Here is a tiny trained network, its code and every weight. The questions are about switching its units off for an input and a class, where a switched-off unit gives its printed mean instead of its output.

import numpy as np


def w(rows, s, z=0):
    codes = np.array(rows[::2]) - 128.0
    scale = np.full(codes.shape[1], s)
    scale[-1] = z or s
    return codes * scale


def norm(h):
    return h / np.sqrt((h * h).mean(-1, keepdims=True) + 1e-5)


def f(y):
    return np.maximum(y, 0)


def log_softmax(a):
    a = a - a.max(-1, keepdims=True)
    return a - np.log(np.exp(a).sum(-1, keepdims=True))


def net(x, mask):
    res = np.array(x, float).reshape(1, 4) / 4 @ E
    u = 0
    for l in range(2):
        y = f(norm(res) @ A[l][:, :-1].T + A[l][:, -1])
        res = res + np.where(mask[u : u + 5], y, B[l][:, -1]) @ B[l][:, :-1]
        u += 5
    return log_softmax(norm(res)[-1] @ U[:, :-1].T + U[:, -1])


A, B = {}, {}
E = w([
[101,70,194,30,181],'x0',
[37,144,75,194,167],'x1',
[149,203,72,245,255],'x2',
[181,39,180,221,164],'x3',
],0.0042)
A[0] = w([
[3,225,74,107,108,32],'0.n1',
[26,201,74,131,113,62],'0.n2',
[206,237,97,179,199,3],'0.n3',
[111,122,134,73,145,102],'0.n4',
[76,85,124,208,231,26],'0.n5',
],0.011,0.0037)
B[0] = w([
[56,231,97,85,72,235],'0.n1',
[96,202,140,105,73,220],'0.n2',
[254,137,185,135,140,255],'0.n3',
[154,75,135,117,121,171],'0.n4',
[40,106,91,186,186,233],'0.n5',
],0.017,0.0066)
A[1] = w([
[128,81,139,7,172,52],'1.n1',
[193,90,72,132,115,75],'1.n2',
[206,191,123,145,189,3],'1.n3',
[169,132,98,158,86,71],'1.n4',
[135,105,149,100,142,33],'1.n5',
],0.018,0.0034)
B[1] = w([
[125,61,174,48,185,236],'1.n1',
[110,115,97,156,90,177],'1.n2',
[255,144,153,121,151,254],'1.n3',
[128,103,118,155,88,168],'1.n4',
[97,151,97,85,122,161],'1.n5',
],0.021,0.0067)
U = w([
[63,248,104,97,71,189],'0',
[246,168,144,168,157,180],'1',
[125,87,102,169,36,5],'2',
[97,54,152,51,150,175],'3',
[38,120,95,205,209,85],'4',
],0.015,0.002)

Each question gives the input, the list of numbers given to net, and the class t.
The units are the neurons (one row each of A and B). Each row of codes is followed by its name. A weight is (code - 128) times the scale printed after its matrix; where a second scale follows, it is the last column's (A, B and U).
mask holds one flag per neuron, layer by layer. A switched-off neuron (its flag False) gives its mean, the last column of its row in B, instead of its output. The means were averaged over made-up inputs and are rounded, as every weight is.
A unit's drop is (log p(t) with every unit on - log p(t) with that unit switched off) / (log p(t) with every unit on - log p(t) with every unit switched off).
The circuit of an input: a set's keep is (log p(t) with only the set's units on - log p(t) with every unit switched off) / (log p(t) with every unit on - log p(t) with every unit switched off). Starting from all 10 units, units are removed one at a time, each time the one whose removal leaves the highest keep (on an exact tie, the one counted first), for as long as the keep stays at least 0.8.
circuit, biggest first: the units of the circuit, biggest drop first
most important unit: the unit with the biggest drop
top k neurons: the k neurons with the biggest drops, biggest first
k most important neurons of layer l: the k neurons of layer l with the biggest drops, biggest first
drop when u is switched off: that unit's drop, to one decimal
input [-5,-8,-5,-3], class 3: top 3 neurons : [0.n1 0.n3 0.n2]
input [8,6,4,-3], class 0: top 3 neurons : [0.n1 0.n2 1.n1]
input [3,6,4,4], class 4: most important unit : 0.n5
input [-5,6,-7,7], class 2: 3 most important neurons of layer 0 : [0.n5 0.n1 0.n3]
input [1,-6,0,4], class 3: top 2 neurons : [0.n3 0.n5]
input [0,-3,1,7], class 4: top 2 neurons : [0.n3 1.n3]
input [-3,7,-7,7], class 4: top 2 neurons : [1.n3 0.n3]
input [2,-4,1,-5], class 3: 3 most important neurons of layer 0 : [0.n4 0.n2 0.n3]
input [4,-2,6,-7], class 0: top 2 neurons : [0.n1 0.n2]
input [-6,-3,-7,2], class 2: top 2 neurons : [0.n1 0.n3]
input [-7,5,-3,-1], class 0: drop when 0.n4 is switched off : 0.0
input [1,-5,1,0], class 3: drop when 0.n3 is switched off : 1.5
input [4,0,1,-4], class 0: drop when 0.n1 is switched off : 0.3
input [-2,-3,2,-7], class 0: circuit, biggest first : [0.n1]
